Below are the code and all the weights of a small trained network. Each question names an input and a target symbol and asks about switching units off, where a switched-off unit gives its printed mean instead of its output.

import numpy as np


def w(rows, s, z=0):
    codes = np.array(rows[::2]) - 128.0
    scale = np.full(codes.shape[1], s)
    scale[-1] = z or s
    return codes * scale


def norm(h):
    return h / np.sqrt((h * h).mean(-1, keepdims=True) + 1e-5)


def f(y):
    return y / 2 * (1 + np.tanh(0.7978845608 * (y + 0.044715 * y**3)))


def softmax(a):
    e = np.exp(a - a.max(-1, keepdims=True))
    return e / e.sum(-1, keepdims=True)


def log_softmax(a):
    a = a - a.max(-1, keepdims=True)
    return a - np.log(np.exp(a).sum(-1, keepdims=True))


def net(x, mask):
    ids = ['αβγδεζλμξτφω'.index(c) for c in x.split()]
    T = len(ids)
    res = E[ids] + P[:T]
    u = 0
    for l in range(2):
        q, k, v = (norm(res) @ M[l].T for M in (Q, K, V))
        z = softmax(np.where(np.tri(T) > 0, q @ k.T / 3**0.5, -1e9)) @ v
        res = res + np.where(mask[u], z, O[l][:, -1]) @ O[l][:, :-1]
        u += 1
        y = f(norm(res) @ A[l][:, :-1].T + A[l][:, -1])
        res = res + np.where(mask[u : u + 8], y, B[l][:, -1]) @ B[l][:, :-1]
        u += 8
    return log_softmax(norm(res)[-1] @ U[:, :-1].T + U[:, -1])


Q, K, V, O, A, B = {}, {}, {}, {}, {}, {}
E = w([
[69,87,91,191,206,108,90,144,146],'α',
[206,166,148,158,190,157,42,139,148],'β',
[169,83,88,172,50,157,38,109,175],'γ',
[161,23,196,134,133,129,199,118,89],'δ',
[163,155,99,35,143,188,147,191,135],'ε',
[198,190,46,180,79,171,179,202,111],'ζ',
[123,143,115,199,111,222,102,94,27],'λ',
[52,101,165,119,84,146,6,105,134],'μ',
[147,127,171,129,174,204,129,59,216],'ξ',
[142,134,164,79,89,87,121,219,185],'τ',
[116,162,143,140,150,163,164,162,55],'φ',
[155,184,165,129,188,112,104,210,89],'ω',
],0.022)
P = w([
[113,255,107,101,111,56,146,68,162],'0',
[136,168,134,165,90,81,111,88,119],'1',
[134,163,142,162,88,121,124,109,109],'2',
[160,125,150,149,83,112,120,139,108],'3',
[141,136,137,132,112,129,125,166,123],'4',
[149,119,119,145,130,126,128,164,104],'5',
[185,65,121,127,143,101,117,176,99],'6',
[184,66,128,138,114,121,118,208,125],'7',
[143,79,77,119,188,138,128,203,101],'8',
[176,59,71,132,182,106,118,200,102],'9',
],0.0087)
Q[0] = w([
[104,104,111,127,181,220,141,14,209],'0.h0',
[131,151,158,125,195,81,158,13,77],'0.h0',
[170,2,102,66,55,71,167,195,243],'0.h0',
],0.006)
K[0] = w([
[131,218,116,127,110,109,145,1,161],'0.h0',
[177,197,162,64,64,99,202,110,105],'0.h0',
[65,42,6,138,227,139,165,95,162],'0.h0',
],0.0071)
V[0] = w([
[100,100,159,104,192,171,114,152,83],'0.h0',
[181,115,122,111,61,227,64,159,148],'0.h0',
[77,151,83,241,254,199,79,203,158],'0.h0',
],0.0061)
O[0] = w([
[156,136,188,18,235,217,47,192,82,115],'0.h0',
[254,53,27,50,232,131,21,106,107,251],'0.h0',
[62,151,149,118,145,220,162,159,176,220],'0.h0',
],0.0065,0.0025)
A[0] = w([
[119,125,84,65,109,145,68,128,145,142],'0.n0',
[127,151,123,132,88,125,124,50,111,73],'0.n1',
[129,64,189,148,146,160,80,154,155,152],'0.n2',
[111,126,99,116,103,128,130,156,11,166],'0.n3',
[180,129,129,128,90,119,101,102,180,1],'0.n4',
[60,70,127,151,175,78,123,139,146,11],'0.n5',
[149,83,133,131,127,107,133,171,231,104],'0.n6',
[98,132,175,150,116,77,81,121,163,103],'0.n7',
],0.011,0.0027)
B[0] = w([
[158,160,147,59,100,34,108,72,133,204],'0.n0',
[162,87,155,113,90,254,26,96,62,135],'0.n1',
[84,223,127,157,190,99,173,38,132,224],'0.n2',
[99,69,121,86,157,130,119,170,213,247],'0.n3',
[108,153,115,84,248,152,133,154,163,170],'0.n4',
[51,148,51,117,100,96,243,71,229,130],'0.n5',
[110,108,66,168,180,180,118,92,167,255],'0.n6',
[106,166,78,98,125,1,156,121,137,161],'0.n7',
],0.0079,0.0059)
Q[1] = w([
[19,101,89,124,166,197,168,162,147],'1.h0',
[163,166,166,204,127,183,86,120,56],'1.h0',
[91,193,152,97,83,129,254,6,206],'1.h0',
],0.0077)
K[1] = w([
[89,142,173,130,180,129,255,97,29],'1.h0',
[15,170,89,131,92,84,118,80,176],'1.h0',
[200,117,201,85,58,108,131,65,127],'1.h0',
],0.0075)
V[1] = w([
[175,253,120,166,50,157,33,223,135],'1.h0',
[56,112,56,151,9,164,130,195,148],'1.h0',
[165,154,110,87,151,134,29,226,122],'1.h0',
],0.0047)
O[1] = w([
[138,163,71,141,144,129,93,182,50,174],'1.h0',
[49,58,55,105,88,175,143,111,123,101],'1.h0',
[9,148,141,66,52,76,153,221,152,254],'1.h0',
],0.013,0.0034)
A[1] = w([
[166,162,131,144,119,60,141,150,210,138],'1.n0',
[83,129,221,154,152,120,173,153,69,210],'1.n1',
[158,21,155,185,143,187,232,101,141,65],'1.n2',
[91,156,166,41,145,59,147,94,171,130],'1.n3',
[193,94,162,190,123,85,103,159,48,98],'1.n4',
[169,11,158,108,177,226,85,179,123,210],'1.n5',
[193,1,116,141,165,166,38,94,112,139],'1.n6',
[83,140,143,80,88,148,214,168,86,253],'1.n7',
],0.0093,0.0019)
B[1] = w([
[84,85,72,134,194,120,184,87,88,248],'1.n0',
[94,8,111,148,128,167,43,135,196,186],'1.n1',
[196,104,142,180,179,80,159,101,2,174],'1.n2',
[133,74,200,131,86,178,155,68,92,253],'1.n3',
[61,167,72,140,121,173,140,196,89,139],'1.n4',
[71,152,149,65,207,114,198,104,135,243],'1.n5',
[122,11,129,56,235,108,163,140,175,200],'1.n6',
[233,78,176,136,137,89,190,167,202,236],'1.n7',
],0.0097,0.006)
U = w([
[57,165,85,133,170,44,189,137,139,135],'α',
[171,109,100,110,169,110,56,113,186,97],'β',
[104,185,118,139,124,176,132,112,168,131],'γ',
[178,193,178,140,199,161,196,63,169,108],'δ',
[168,187,67,120,115,173,178,163,128,201],'ε',
[217,190,151,39,113,150,161,129,102,195],'ζ',
[165,93,169,156,176,105,151,126,41,89],'λ',
[89,158,200,101,106,101,72,102,114,253],'μ',
[151,254,140,128,220,112,126,133,121,103],'ξ',
[101,69,199,138,86,129,131,142,246,137],'τ',
[84,156,199,149,178,71,83,216,119,69],'φ',
[53,143,124,69,189,213,122,137,70,60],'ω',
],0.0081,0.003)

Each question gives the input, a string of symbols that net reads in full, and the target symbol t.
The units are the heads (3 rows each of Q, K, V and O) and the neurons (one row each of A and B). Each row of codes is followed by its name. A weight is (code - 128) times the scale printed after its matrix; where a second scale follows, it is the last column's (O, A, B and U).
mask holds one flag per unit, layer by layer, with each layer's heads first. A switched-off unit (its flag False) gives its mean, the last column of its rows in O or B, instead of its output. The means were averaged over made-up inputs and are rounded, as every weight is.
A unit's drop is (log p(t) with every unit on - log p(t) with that unit switched off) / (log p(t) with every unit on - log p(t) with every unit switched off).
The circuit of an input: a set's keep is (log p(t) with only the set's units on - log p(t) with every unit switched off) / (log p(t) with every unit on - log p(t) with every unit switched off). Starting from the 12 units with the biggest drops (on a tie, the unit counted first), units are removed one at a time, each time the one whose removal leaves the highest keep (on an exact tie, the one counted first), for as long as the keep stays at least 0.8.
units of the circuit, in order: the units of the circuit, biggest drop first
k most important neurons: the k neurons with the biggest drops, biggest first
k most important neurons of layer l: the k neurons of layer l with the biggest drops, biggest first
drop of u: that unit's drop, to one decimal
input β α τ ω λ γ φ δ ω τ, target δ: units of the circuit, in order -> (1.h0; 0.h0; 0.n3; 0.n2)
input τ α β δ τ μ φ τ τ, target δ: units of the circuit, in order -> (1.h0; 0.h0; 0.n3)
input τ φ λ φ φ α δ γ ε, target δ: units of the circuit, in order -> (0.h0; 1.h0; 0.n3)
input α φ λ γ λ δ ζ δ, target δ: units of the circuit, in order -> (1.h0; 0.n2)
input τ α ζ ω, target ω: most important neuron of layer 1 -> (1.n7)
input λ φ λ τ λ α τ δ, target δ: 2 most important neurons -> (0.n2; 0.n3)
input τ μ ω δ δ λ τ α, target δ: units of the circuit, in order -> (1.h0; 0.n2)
input τ ζ τ λ λ τ, target ω: 3 most important neurons of layer 1 -> (1.n7; 1.n3; 1.n6)
input φ τ δ ω γ ω τ τ, target α: 3 most important neurons of layer 0 -> (0.n6; 0.n2; 0.n3)
input γ τ γ β, target ξ: 2 most important neurons of layer 1 -> (1.n1; 1.n7)
input ξ α φ τ φ γ ε γ, target γ: 2 most important neurons of layer 0 -> (0.n2; 0.n3)
input λ ζ φ, target τ: 2 most important neurons of layer 1 -> (1.n7; 1.n1)
input φ τ ζ τ τ τ, target α: 2 most important neurons of layer 0 -> (0.n6; 0.n3)
input φ τ τ φ α β λ λ δ ε, target δ: 2 most important neurons of layer 0 -> (0.n3; 0.n2)
input α τ λ ω, target ω: most important neuron of layer 0 -> (0.n6)
input ξ ξ φ τ φ φ ω φ ε, target ζ: 3 most important neurons of layer 0 -> (0.n0; 0.n6; 0.n4)
input τ γ τ τ ε τ τ β φ μ, target μ: drop of 1.n3 -> 0.3
input δ γ γ γ τ τ α ε γ, target δ: drop of 0.h0 -> 0.8
input ζ ω ζ β ε, target ζ: drop of 0.h0 -> 0.1
input τ φ α δ γ, target δ: drop of 1.n5 -> 0.0
input ε τ φ, target τ: most important neuron of layer 0 -> (0.n6)
